Below are the code and all the weights of a small trained network. Each question names an input and a class and asks about switching units off, where a switched-off unit gives its printed mean instead of its output.

import numpy as np


def w(rows, s, z=0):
    codes = np.array(rows[::2]) - 128.0
    scale = np.full(codes.shape[1], s)
    scale[-1] = z or s
    return codes * scale


def norm(h):
    return h / np.sqrt((h * h).mean(-1, keepdims=True) + 1e-5)


def f(y):
    return np.maximum(y, 0)


def log_softmax(a):
    a = a - a.max(-1, keepdims=True)
    return a - np.log(np.exp(a).sum(-1, keepdims=True))


def net(x, mask):
    res = np.array(x, float).reshape(1, 8) / 4 @ E
    u = 0
    for l in range(3):
        y = f(norm(res) @ A[l][:, :-1].T + A[l][:, -1])
        res = res + np.where(mask[u : u + 10], y, B[l][:, -1]) @ B[l][:, :-1]
        u += 10
    return log_softmax(norm(res)[-1] @ U[:, :-1].T + U[:, -1])


A, B = {}, {}
E = w([
[182,139,184,128,135],'x0',
[60,136,96,196,72],'x1',
[147,116,133,168,207],'x2',
[219,111,230,195,180],'x3',
[193,162,219,169,66],'x4',
[55,12,102,164,97],'x5',
[43,194,91,173,179],'x6',
[209,159,9,196,118],'x7',
],0.0016)
A[0] = w([
[107,162,38,151,140,63],'0.n1',
[77,88,60,80,105,183],'0.n2',
[197,166,119,159,70,30],'0.n3',
[110,99,111,120,234,1],'0.n4',
[211,200,71,88,181,99],'0.n5',
[20,99,114,131,236,150],'0.n6',
[107,157,183,53,3,62],'0.n7',
[142,168,243,182,66,115],'0.n8',
[62,228,102,181,86,94],'0.n9',
[129,174,223,173,142,69],'0.n10',
],0.0033,0.0017)
B[0] = w([
[94,179,212,149,152,192],'0.n1',
[61,110,221,79,133,244],'0.n2',
[157,126,57,67,94,160],'0.n3',
[225,128,55,98,60,156],'0.n4',
[73,50,148,204,60,208],'0.n5',
[203,108,96,118,44,254],'0.n6',
[139,106,123,253,99,203],'0.n7',
[123,183,82,144,228,219],'0.n8',
[68,143,173,9,175,208],'0.n9',
[80,170,112,90,206,185],'0.n10',
],0.0031,0.002)
A[1] = w([
[115,101,100,199,219,104],'1.n1',
[171,88,173,57,150,121],'1.n2',
[216,184,106,124,77,78],'1.n3',
[160,112,178,95,167,12],'1.n4',
[76,87,221,108,87,246],'1.n5',
[117,120,4,93,109,129],'1.n6',
[115,102,47,56,237,129],'1.n7',
[154,120,92,197,221,93],'1.n8',
[86,94,97,115,227,69],'1.n9',
[115,150,199,167,127,22],'1.n10',
],0.0036,0.0011)
B[1] = w([
[164,108,161,194,26,183],'1.n1',
[123,235,54,84,159,190],'1.n2',
[209,91,6,97,89,170],'1.n3',
[98,180,102,117,161,161],'1.n4',
[139,49,4,148,103,252],'1.n5',
[131,133,171,179,217,193],'1.n6',
[197,210,105,172,151,186],'1.n7',
[142,95,131,159,9,188],'1.n8',
[234,144,122,141,103,168],'1.n9',
[155,134,121,203,159,155],'1.n10',
],0.003,0.0026)
A[2] = w([
[133,136,219,22,253,219],'2.n1',
[172,56,116,120,121,170],'2.n2',
[154,148,250,89,192,141],'2.n3',
[122,92,25,162,186,156],'2.n4',
[124,106,161,176,136,68],'2.n5',
[138,91,230,172,78,83],'2.n6',
[129,95,69,203,170,175],'2.n7',
[108,249,127,102,202,250],'2.n8',
[64,158,74,123,81,176],'2.n9',
[220,128,151,125,139,97],'2.n10',
],0.0037,0.0017)
B[2] = w([
[78,253,65,101,245,206],'2.n1',
[130,192,142,91,130,208],'2.n2',
[41,172,74,113,199,173],'2.n3',
[145,134,214,66,138,230],'2.n4',
[126,149,150,145,120,143],'2.n5',
[122,183,154,204,186,158],'2.n6',
[134,120,217,98,89,228],'2.n7',
[99,127,106,157,214,251],'2.n8',
[119,118,121,93,193,230],'2.n9',
[127,141,83,87,77,190],'2.n10',
],0.0039,0.0026)
U = w([
[144,130,187,233,114,122],'0',
[254,147,88,109,56,138],'1',
[99,210,105,101,233,169],'2',
[157,84,175,77,134,1],'3',
[39,46,118,66,87,157],'4',
],0.0092,0.0057)

Each question gives the input, the list of numbers given to net, and the class t.
The units are the neurons (one row each of A and B). Each row of codes is followed by its name. A weight is (code - 128) times the scale printed after its matrix; where a second scale follows, it is the last column's (A, B and U).
mask holds one flag per neuron, layer by layer. A switched-off neuron (its flag False) gives its mean, the last column of its row in B, instead of its output. The means were averaged over made-up inputs and are rounded, as every weight is.
A unit's drop is (log p(t) with every unit on - log p(t) with that unit switched off) / (log p(t) with every unit on - log p(t) with every unit switched off).
The circuit of an input: a set's keep is (log p(t) with only the set's units on - log p(t) with every unit switched off) / (log p(t) with every unit on - log p(t) with every unit switched off). Starting from the 12 units with the biggest drops (on a tie, the unit counted first), units are removed one at a time, each time the one whose removal leaves the highest keep (on an exact tie, the one counted first), for as long as the keep stays at least 0.8.
units of the circuit, in order: the units of the circuit, biggest drop first
top k neurons: the k neurons with the biggest drops, biggest first
k most important neurons of layer l: the k neurons of layer l with the biggest drops, biggest first
drop when u is switched off: that unit's drop, to one decimal
input [-4,2,6,4,-3,-7,-3,4], class 0: units of the circuit, in order : [0.n5 1.n1]
input [-6,-1,-1,-1,3,7,7,5], class 4: units of the circuit, in order : [2.n1 0.n2 2.n8 2.n7]
input [-1,-1,-5,4,-4,-6,8,6], class 0: units of the circuit, in order : [0.n5 2.n1 1.n1]
input [-6,-2,-4,3,0,2,7,8], class 0: top 3 neurons : [1.n1 2.n1 1.n2]
input [-2,-6,-6,5,6,6,-4,-7], class 2: top 3 neurons : [0.n8 0.n5 1.n2]
input [-5,8,7,-3,1,-2,4,-7], class 4: 2 most important neurons of layer 1 : [1.n5 1.n2]
input [3,-6,2,2,3,-5,5,6], class 1: top 2 neurons : [1.n3 0.n5]
input [-3,-2,6,-2,7,5,7,-7], class 3: top 2 neurons : [1.n5 0.n6]
input [2,-4,-3,4,5,4,-2,-1], class 2: top 2 neurons : [0.n8 0.n5]
input [7,3,4,0,2,1,3,2], class 0: top 3 neurons : [1.n8 1.n1 1.n5]
input [-1,-7,-5,-1,3,-1,4,2], class 4: top 2 neurons : [0.n5 0.n6]
input [-2,-7,8,8,-6,-5,-2,3], class 1: 3 most important neurons of layer 0 : [0.n5 0.n2 0.n9]
input [-6,-1,5,-8,4,-7,-3,-5], class 4: top 2 neurons : [0.n7 1.n5]
input [-6,4,1,-3,2,-5,-4,-5], class 4: top 2 neurons : [1.n5 0.n7]
input [-3,-1,-6,-1,-5,-6,-3,-2], class 4: top 3 neurons : [0.n7 0.n5 2.n1]
input [-2,4,7,0,-3,8,0,2], class 0: most important neuron of layer 2 : [2.n10]
input [5,8,7,6,-1,-3,5,5], class 0: drop when 0.n1 is switched off : 0.0
input [7,3,2,5,-6,-6,8,6], class 0: drop when 0.n5 is switched off : 0.3
input [2,4,6,4,-5,7,2,-2], class 1: drop when 2.n8 is switched off : 0.2
